The rows lie along a hidden order. The number after each row says roughly how far along it the row is, from 0 to 20. A new part has a new order.
In the rows, 128 means zero.
[128 118 141 138 203 123 129 114 192 108 118 124 114 158  84 114 114 115
 149 135 135 101 147  67 131 147 125 109 130 137 156 137 119 134 118  11
 148 134 116 111 111 128 143 132 104 138 139 141 114 144  80 178 113 104
 118  93 145 126  61 136  89 125 123 130 120 133 139 110 148 103 153 192
 117 109  98 128 127 157 157 139 154 131 111 146  98 139  93  89 123 119
 126 137 127 125 100  81 118 117 143 114 138 131 180  99 128  85  95 168
 112 196 132 120 141 135 125 173  95 132 101 132 128 130 123 139 127 159
  99 120  98 136 123] -> 18
[125 123 144  94 179 136 121 103 115 124 147 128 113 149  81 138  80 136
 144 143 143  91 140 115 139 111 116 123 178 128 128 129 126 118 117   1
 107 110 117 127 134 152 149 121 126 115 122 136 135 115  95 162 126 106
 122 125 127 109 132 121 126 106 136 132 108 144 142 103 169 124 149 195
 160 125 117  90 132 160 154 136 148 142 155 160 108 124 116 110 124 152
 133 105 125 128  79 102 132 116 132 131 106 128 127 123 139 107 118 204
 104 200 169 124 144 138 111 145 128 152  85 129 139 117 142 110 180 160
 106 163 147 141 116] -> 10
[134 146 105 120  65 122 115 140  91 152 107 131 139 116 208 132 180 146
  96  99 115 148 112 169  94 107 129 155 127 139 140 129 137 124 134 181
 107 112 116 152 146 136  93 114 154 127 121 116 175 107 172 102 141 140
 149 148 121 140 204 116 165 143 131 119 127  87 121 130 100 158 101 106
 128 116 137 147 116  89 114 107 126 139 156 108 149 128 152 151 121 148
 129 122 133 136 171 168 138 168 111 155 113 133 112 153 125 159 155 101
 130  46 127 136  95 118 112  85  87 112 171  88 110 109 119 130 120  97
 141 131 153 132 127] -> 9
[122 113 164 106 235 135 142 102 122 113 167 137 112 129  56 160  30 116
 161 158 157  75 146 121 157 117 106 145 185 130 135 126 122 121 128   1
 119 126 112 119 118 151 159 119 113 107 122 145 112 129  73 192 116  99
 111 105 132  91 104 135 101  82 139 133 106 171 159 106 180 118 154 200
 158 136 110  68 129 184 157 137 152 128 159 172  83 134 114 102 117 165
 121 103 124 123  35  83 123  93 140 119  99 125 145 109 146 106 108 221
  94 243 212 112 156 138 119 163 164 166  73 138 152 134 119 123 185 181
  97 183 147 149 114] -> 12
[125 123 137  96 165 134 112 107 105 146 141 136 115 152  99 134  74 139
 121 138 138  90 139 127 123 111 103 149 176 129 141 126 132 114 122   1
 108 116 112 127 133 157 121 127 131 111 120 142 158 103 118 171 134 115
 141 128 126 102 149 121 119 102 132 127 111 127 136 105 154 141 139 187
 158 108 102  97 129 142 155 126 157 143 181 157 107 132 125 120 116 175
 115  94 127 133  61 114 137 126 123 141  94 132 123 127 142 125 115 200
  86 199 176 126 148 130 109 131 107 134  98 118 122 103 136 111 186 159
 109 174 153 146 113] -> 7
[113 134 101  96 124 166 124 105  81  74 163 139 145 108 166 182 114 112
 147 150 151 120 127 151 163 118 172  66 137  89   1 105 143 106 146  54
  98 116 108 118 157 127 179 100 131 106 112 101  83 131  89  44 143  95
  86 156 115 126 195 130 166 103 156 144  82 165 100 122 155 131 179 112
 200 196 218  62 135 170 175 153 139 147 148 144 128  94 120 159 130 167
 167 116 130 124   9 126 139  88 136 124  83 118  97 192 134 153 136 166
 150 150 234 138 148 145 128  92 139 220  94 132 174 142 217  88 215 150
 128 151 168 135 109] -> 0
[140 138 139 149 157 106 146 132 169  89 121 115 122  95 152 114 176 110
 162 101 126 136 115 105 152 107 155 140 119 138 135 139 123 147 118 153
 119 130 113 108  93 126 147 109 114 137 130 121  98 159 113 132 113 111
 113 114 140 139  75 128 139 152 123 136 150 116 145 134 137 106 122 112
  81 146 134 144 114 144 163 142 121 135  98 137 118 128 124 116 109  56
 144 156 129 121 157 119 120 142 149 118 133 121 167 120 113  93 139  89
 124 113  85 130 105 125 127 145 108 110 150 113 155 158  68 172  96 110
 128  91 132 105 146] -> 20
[122 119 144  68 163 118  92 102 110 167 132 133 108 172  54 118  83 144
 130 140 143  81 146 124  97 103  94 134 190 148 174 133 137 114  95   1
 117 102 116 133 134 159 116 136 130 116 128 148 167  94 123 183 134 114
 150 116 128 104 132 129 127 103 127 122 107 109 122  92 148 134 148 208
 163  91  87 111 138 137 150 124 161 147 185 173 108 136 107 101 121 184
 116  99 127 135  86  97 139 134 118 142 105 133 123 107 146 112 111 216
  86 230 155 123 134 137  87 142 101 128  71 140 128  88 143 106 178 171
  93 186 150 152 108] -> 8
[130 134 118 113 127 143 126 120  65 114 145 129 138 121 159 169 139 142
 125 132 133 133 124 150 143 131 148  92 125 108  66 121 132 121 141  87
 105  98 122 130 162 133 146 110 136 119 118 105 115 123 119  85 130 108
 104 160 120 133 188 121 147 113 153 128 108 138 112 123 135 132 148 131
 193 165 172 105 125 140 130 119 124 132 127 121 152 108 131 162 132 133
 164 122 130 126  85 120 131 120 135 128 103 126 118 171 129 145 123 138
 143  84 153 137 134 139 122 108 134 188 129 118 138 124 178 106 160 127
 130 146 154 135 120] -> 6
[128 127 139  77 148 122 111 103 109 130 134 127 102 144  87 127  91 130
 138 120 137  94 138 136 115  96 104 158 190 149 174 132 134 115 105  28
 101 115 113 124 119 158 125 119 132 116 122 142 159 104 123 176 133 111
 148 107 126 115 134 122 151 116 129 127 117 115 135 104 153 134 138 183
 147 109 113 105 129 148 155 137 153 153 163 164 103 125 126 108 115 159
 107 100 128 130 103 112 141 135 122 146 108 131 132 112 138 119 142 197
  81 182 135 127 123 137  98 137 116 132  92 114 139 107 122 120 165 155
 111 167 159 136 118] -> 10
[143 136 113  77  85 115 113 123  63 205 107 140 114 122 124 129 141 141
  69  99 130 114 119 183  74 110  85 213 168 147 175 121 141 118 118 124
 117 129 116 163 132 178  53 111 164 104 115 141 179  87 176 187 143 133
 177 132 118 122 197 109 143 127 131 115 135  70 127 122 105 176 100 155
 139  93  90 140 115  88 128 100 158 146 195 123 129 144 157 141 101 193
  65  92 138 137 151 124 147 164 103 168 108 140 119 130 134 178 140 171
  59  58 126 132 104 129  92  92  80 108 142  68 116  84 115 133 159 121
 124 153 206 148 117] -> 1
